Each row has a name. After each piece below comes the name of the row it's from, unless a question asks for something else. Each question is about the rows just above it.

bika: [119 151 175 140  74]
Nelim: [161 101 103 136 111]
giga: [124 151 174 142  65]
nefu: [161 101 103 136 180]
mugar: [119 151 175 140 108]
Gimig: [161 101 103 136 115]
Which row holds [136 115]? : Gimig
Shift each entry of [119 151 175 140] by -1 times 1: : [118 150 174 139]
Shift each entry of [151 175] by -1 times 1: : [150 174]
Where do [161 101 103 136 111] appear? : Nelim
Which row holds [111 136] read backwards? : Nelim
[101 103 136] with +1 step of 1 on every entry: : [102 104 137]

Paf: [145 136 116 118 124 127  90 186 110 103 162 184 171 159 103  87 176 101
 136 156 105 182 136]
siku: [179 149 119  98 173 157 118 164 169 109 147 133 172 176 164 153 105 108
 109 111 123 111 156]
tup: [132  81 195  55 104 135 201 226 136  61 148  55 225 121 151 119 156 129
 143 167  82  76  76]
Fol: [150 159 115 153 155 145 109 128 141 148 139 172 123 160 135 140 133 131
 132 125 149 154 164]
biper: [126 126 129 127 126 126 128 126 126 127 126 125 125 125 127 127 126 128
 127 126 128 125 125]
Galu: [169 109 147 133 172 175 164 153 105 136 120  97 134 136 164 166 114 157
 135 123 153  91 138]
rasol: [141 128 118 110 119 122  92 188 108  98 162 175 175 152 101  83 176  98
 136 159  97 179 127]
find: [126 126 129 127 126 126 128 126 126 127 126 125 125 125 127 127 126 128
 127 126 128 125 125] : biper
Which row holds this, read backwards? [134  97 120 136 105 153 164 175 172 133 147] : Galu
The row with [176  98 136 159  97] is : rasol
find: [169 109 147 133 172 176 164 153 105] : siku
The row with [157 135 123] is : Galu
[ 55 225 121] with +1 step of 1 on every entry: : [ 56 226 122]
Move every entry of [119] by +1 step of 1. : [120]

Zizap: [138 130  90 157 123 111  89]
bilen: [ 92 128 102 139 132 111 140]
kur: [ 90 130 123 138 157 111 174]
tesu: [136 114 136 129 118 111 124]
zes: [149 136 115 178  95 111 147]
mize: [149 136 115 178  95 111 112]
foga: [157 220 157  85 156 111 143]
feki: [ 92 102 128 139 132 111 115]
Deg: [ 91  50 119 176 147 111 114]
find: [ 90 130 123 138 157 111] : kur
Which row holds [ 92 128 102 139 132]? : bilen
Move every entry of [119 176 147] by +1 step of 1. : [120 177 148]
find: [138 130  90 157 123 111  89] : Zizap

Gona: [129 128 129 128 128 127  68]
rir: [129 127 129 127 129 129  50]
sofo: [126 131 119 131 129  40 134]
lak: [129 128 129 128 127 127  68]
sifaz: [129 124 128 127 126 127 128]
fonof: [128 129 124 128 127 124 125]
Move every entry of [128] by -1 step of 1. : [127]
find: [129 124 128 127 124] : fonof
[127] with +1 step of 1 on every entry: : [128]
Shift each entry of [127 126] by -1 times 1: : [126 125]

Sozod: [130 129 133 117 138 127 121 140]
Vazos: [190 130  39  89  37 206  53  39]
ruzu: [115 126 129 127 139 125 128 131]
sor: [124 132 113 129 128 126 123 122]
disuk: [226 195  42 211 188  55 202 136]
safi: [124 132 113 129 128 126 123 187]
rup: [126 133 133 117 138 127 130 127]
Where do [130 127] appear? : rup
Which row holds [ 39 130] read backwards? : Vazos
Shift each entry of [195  42 211 188] by -1 times 1: : [194  41 210 187]
The row with [124 132 113 129 128 126 123 122] is : sor

